Below is a small trained network, with its code and all its weights. Each question gives an input and a target symbol and asks what happens when units are switched off, that is, made to give their printed mean instead of their output.

import numpy as np


def w(rows, s, z=0):
    codes = np.array(rows[::2]) - 128.0
    scale = np.full(codes.shape[1], s)
    scale[-1] = z or s
    return codes * scale


def f(y):
    return y / 2 * (1 + np.tanh(0.7978845608 * (y + 0.044715 * y**3)))


def softmax(a):
    e = np.exp(a - a.max(-1, keepdims=True))
    return e / e.sum(-1, keepdims=True)


def log_softmax(a):
    a = a - a.max(-1, keepdims=True)
    return a - np.log(np.exp(a).sum(-1, keepdims=True))


def net(x, mask):
    ids = ['ΓΔΛΞΣΨαβηθμπτφ'.index(c) for c in x.split()]
    T = len(ids)
    res = E[ids] + P[:T]
    u = 0
    for l in range(2):
        r = res
        for j in range(2):
            rows = slice(4 * j, 4 * j + 4)
            q, k, v = (r @ M[l][rows].T for M in (Q, K, V))
            z = softmax(np.where(np.tri(T) > 0, q @ k.T / 4**0.5, -1e9)) @ v
            o = O[l][rows]
            res = res + np.where(mask[u + j], z, o[:, -1]) @ o[:, :-1]
        u += 2
        y = f(res @ A[l][:, :-1].T + A[l][:, -1])
        res = res + np.where(mask[u : u + 4], y, B[l][:, -1]) @ B[l][:, :-1]
        u += 4
    return log_softmax(res[-1] @ U[:, :-1].T + U[:, -1])


Q, K, V, O, A, B = {}, {}, {}, {}, {}, {}
E = w([
[112,166,116,92,174,167,116,204,81],'Γ',
[119,134,75,118,77,58,162,164,112],'Δ',
[141,220,115,51,116,98,174,136,58],'Λ',
[145,132,63,164,85,123,89,216,120],'Ξ',
[177,155,124,32,101,98,62,192,93],'Σ',
[5,194,100,148,93,131,68,139,187],'Ψ',
[157,89,116,127,96,160,173,160,143],'α',
[70,97,167,89,130,113,98,196,136],'β',
[201,187,115,107,135,110,165,198,133],'η',
[143,113,84,36,100,132,209,84,86],'θ',
[150,129,176,48,95,167,165,157,87],'μ',
[156,145,79,101,56,111,80,133,64],'π',
[126,152,80,139,170,149,89,153,82],'τ',
[90,157,43,178,172,101,169,143,102],'φ',
],0.016)
P = w([
[163,152,212,162,115,87,66,33,209],'0',
[138,118,50,1,216,71,62,201,202],'1',
[115,78,60,53,196,113,98,160,181],'2',
[111,95,75,41,192,116,133,156,154],'3',
[101,95,101,44,191,93,94,176,150],'4',
[119,136,141,21,171,82,77,182,115],'5',
],0.0065)
Q[0] = w([
[41,179,100,98,97,57,111,213,176],'0.h1',
[24,101,115,83,91,211,46,169,126],'0.h1',
[148,143,107,42,174,165,179,244,133],'0.h1',
[181,91,223,174,61,123,203,186,1],'0.h1',
[210,108,73,78,127,212,114,106,168],'0.h2',
[70,138,213,199,57,187,120,58,53],'0.h2',
[103,151,135,4,104,77,116,171,50],'0.h2',
[71,131,175,250,55,154,97,103,134],'0.h2',
],0.007)
K[0] = w([
[91,233,151,149,152,166,75,129,164],'0.h1',
[25,154,124,146,15,222,115,122,85],'0.h1',
[170,96,221,181,139,120,84,89,144],'0.h1',
[184,2,129,117,129,110,66,105,21],'0.h1',
[134,144,120,131,152,98,173,92,38],'0.h2',
[97,95,22,77,192,172,132,176,65],'0.h2',
[115,221,124,217,76,111,37,96,172],'0.h2',
[59,65,123,34,88,122,168,215,194],'0.h2',
],0.0077)
V[0] = w([
[145,122,147,110,63,178,47,193,56],'0.h1',
[129,100,116,113,33,103,119,88,120],'0.h1',
[69,101,133,165,118,159,41,116,144],'0.h1',
[156,115,181,148,125,145,183,254,179],'0.h1',
[87,179,64,162,108,72,67,150,70],'0.h2',
[117,144,161,60,62,78,158,147,98],'0.h2',
[226,117,107,161,51,70,110,165,87],'0.h2',
[116,87,126,99,49,82,173,147,204],'0.h2',
],0.0087)
O[0] = w([
[136,94,65,156,229,197,108,98,201,208],'0.h1',
[139,112,103,141,138,81,134,66,76,111],'0.h1',
[126,168,11,53,64,127,254,62,154,27],'0.h1',
[143,113,63,61,117,114,31,215,116,245],'0.h1',
[141,82,134,154,174,94,199,179,165,126],'0.h2',
[67,93,128,65,215,129,115,103,136,228],'0.h2',
[130,30,109,144,154,156,68,105,176,254],'0.h2',
[154,79,97,49,86,72,110,107,28,180],'0.h2',
],0.0082,0.0047)
A[0] = w([
[97,70,167,110,89,219,51,75,166,90],'0.n1',
[184,180,111,134,152,72,198,174,119,203],'0.n2',
[205,3,56,136,136,115,149,195,122,121],'0.n3',
[219,69,28,176,63,186,118,68,104,2],'0.n4',
],0.0058,0.0051)
B[0] = w([
[153,211,54,144,143,84,189,170,65,163],'0.n1',
[103,1,157,142,169,231,85,183,77,167],'0.n2',
[131,134,118,132,195,152,89,186,119,254],'0.n3',
[179,115,168,235,104,151,153,137,151,124],'0.n4',
],0.0087,0.0083)
Q[1] = w([
[149,206,124,196,95,103,113,30,172],'1.h1',
[176,162,106,201,61,46,143,11,174],'1.h1',
[162,139,61,114,94,127,95,52,188],'1.h1',
[147,176,108,121,171,146,99,36,213],'1.h1',
[107,197,143,195,101,146,177,66,140],'1.h2',
[116,111,159,80,123,165,92,185,117],'1.h2',
[148,136,88,75,184,159,68,187,70],'1.h2',
[148,171,173,167,75,114,123,89,191],'1.h2',
],0.011)
K[1] = w([
[66,92,25,60,122,157,124,202,135],'1.h1',
[50,70,78,12,155,161,139,224,133],'1.h1',
[40,176,123,112,176,130,158,151,164],'1.h1',
[54,184,57,64,74,139,196,151,179],'1.h1',
[103,53,118,110,137,89,46,103,140],'1.h2',
[82,161,103,155,108,118,179,104,165],'1.h2',
[135,183,120,190,50,112,224,136,174],'1.h2',
[131,82,70,119,164,155,118,112,85],'1.h2',
],0.011)
V[1] = w([
[125,83,129,138,147,27,139,184,152],'1.h1',
[87,41,136,159,125,144,158,42,136],'1.h1',
[63,161,209,82,217,62,116,120,184],'1.h1',
[226,153,85,54,140,72,125,26,110],'1.h1',
[138,246,127,156,163,209,156,129,127],'1.h2',
[90,149,75,19,133,156,74,182,220],'1.h2',
[98,148,191,125,61,72,83,142,2],'1.h2',
[44,192,162,120,86,78,143,120,194],'1.h2',
],0.0085)
O[1] = w([
[178,204,123,156,170,59,163,206,51,162],'1.h1',
[134,170,92,119,216,152,144,62,252,27],'1.h1',
[2,235,103,249,181,189,122,93,42,162],'1.h1',
[55,96,150,90,160,70,7,68,127,153],'1.h1',
[148,96,231,181,131,252,96,70,123,111],'1.h2',
[180,180,54,85,104,179,78,103,29,253],'1.h2',
[36,121,176,50,93,134,176,212,113,102],'1.h2',
[122,188,96,49,192,227,145,163,159,40],'1.h2',
],0.008,0.011)
A[1] = w([
[164,114,59,194,103,22,168,74,190,111],'1.n1',
[177,45,185,151,130,177,173,58,228,45],'1.n2',
[163,151,175,148,88,101,167,2,89,2],'1.n3',
[53,47,215,107,93,75,136,128,230,31],'1.n4',
],0.0068,0.0075)
B[1] = w([
[91,105,194,54,173,188,174,119,128,254],'1.n1',
[35,99,55,194,88,77,115,134,248,209],'1.n2',
[96,130,111,74,123,105,165,165,164,132],'1.n3',
[195,255,154,84,65,95,107,112,110,173],'1.n4',
],0.0087,0.0068)
U = w([
[111,200,113,121,125,120,105,132,173,81],'Γ',
[112,129,80,109,194,58,175,143,135,19],'Δ',
[62,153,143,160,179,134,140,144,131,84],'Λ',
[102,100,111,183,100,100,150,173,71,37],'Ξ',
[111,98,94,105,143,137,169,122,130,184],'Σ',
[163,52,106,131,164,110,162,107,119,176],'Ψ',
[110,115,101,124,171,88,123,119,171,106],'α',
[139,109,74,165,182,80,111,70,107,3],'β',
[122,142,128,141,131,114,170,162,161,225],'η',
[118,115,70,161,99,135,108,124,164,147],'θ',
[159,163,118,112,141,208,89,134,166,149],'μ',
[143,99,93,92,98,79,127,128,154,98],'π',
[103,160,2,64,123,171,164,118,149,204],'τ',
[52,31,145,113,112,166,84,98,116,128],'φ',
],0.0074,0.005)

Each question gives the input, a string of symbols that net reads in full, and the target symbol t.
The units are the heads (4 rows each of Q, K, V and O) and the neurons (one row each of A and B). Each row of codes is followed by its name. A weight is (code - 128) times the scale printed after its matrix; where a second scale follows, it is the last column's (O, A, B and U).
mask holds one flag per unit, layer by layer, with each layer's heads first. A switched-off unit (its flag False) gives its mean, the last column of its rows in O or B, instead of its output. The means were averaged over made-up inputs and are rounded, as every weight is.
A unit's drop is (log p(t) with every unit on - log p(t) with that unit switched off) / (log p(t) with every unit on - log p(t) with every unit switched off).
The circuit of an input: a set's keep is (log p(t) with only the set's units on - log p(t) with every unit switched off) / (log p(t) with every unit on - log p(t) with every unit switched off). Starting from all 12 units, units are removed one at a time, each time the one whose removal leaves the highest keep (on an exact tie, the one counted first), for as long as the keep stays at least 0.8.
circuit, biggest first: the units of the circuit, biggest drop first
k most important neurons: the k neurons with the biggest drops, biggest first
top k neurons in layer l: the k neurons of layer l with the biggest drops, biggest first
drop when u is switched off: that unit's drop, to one decimal
input η Ξ Λ, target Ξ: circuit, biggest first -> 0.h1, 1.h1
input μ Σ α Γ, target φ: circuit, biggest first -> 1.h1, 0.h2, 0.n1
input α Ψ μ η, target τ: most important neuron -> 0.n3
input φ π Λ Λ μ η, target η: circuit, biggest first -> 0.h1, 0.h2, 1.h2, 1.h1
input μ Σ Σ η η, target φ: circuit, biggest first -> 1.h1, 0.h2, 0.n1
input Λ Σ α, target Λ: circuit, biggest first -> 1.h1, 0.h1, 0.h2
input φ μ Λ, target η: top 2 neurons in layer 0 -> 0.n2, 0.n3
input β Σ η η η η, target τ: circuit, biggest first -> 1.h2, 0.h1, 0.n3
input π η η η, target α: circuit, biggest first -> 0.h1, 1.h1, 1.h2, 1.n2
input α μ φ, target π: circuit, biggest first -> 1.h1, 0.h2, 1.h2, 0.h1
input Δ Γ θ Δ η, target Δ: circuit, biggest first -> 1.h2, 0.h2, 1.h1
input τ η φ, target θ: 2 most important neurons -> 1.n2, 0.n2
input η α η Ψ η α, target μ: circuit, biggest first -> 1.h2, 0.h1
input Ψ η η μ η η, target μ: circuit, biggest first -> 1.h2, 0.h1
input Ψ α Λ Σ, target τ: circuit, biggest first -> 0.h1
input π η μ π, target α: 2 most important neurons -> 1.n2, 0.n4
input α η Ψ η μ π, target τ: circuit, biggest first -> 1.h2, 0.h1
input Λ μ η η, target Λ: drop when 0.h1 is switched off -> 0.3
input Γ η η μ Γ, target μ: drop when 1.h1 is switched off -> 0.0
input η Ξ η Λ μ, target Ξ: drop when 0.n2 is switched off -> 0.0
input Γ α μ α α, target μ: drop when 1.h2 is switched off -> 0.7
input Ξ η η, target Ψ: most important neuron -> 0.n4
input π η Ψ, target τ: top 2 neurons in layer 1 -> 1.n3, 1.n1
input φ π Δ μ μ η, target η: top 2 neurons in layer 0 -> 0.n2, 0.n3
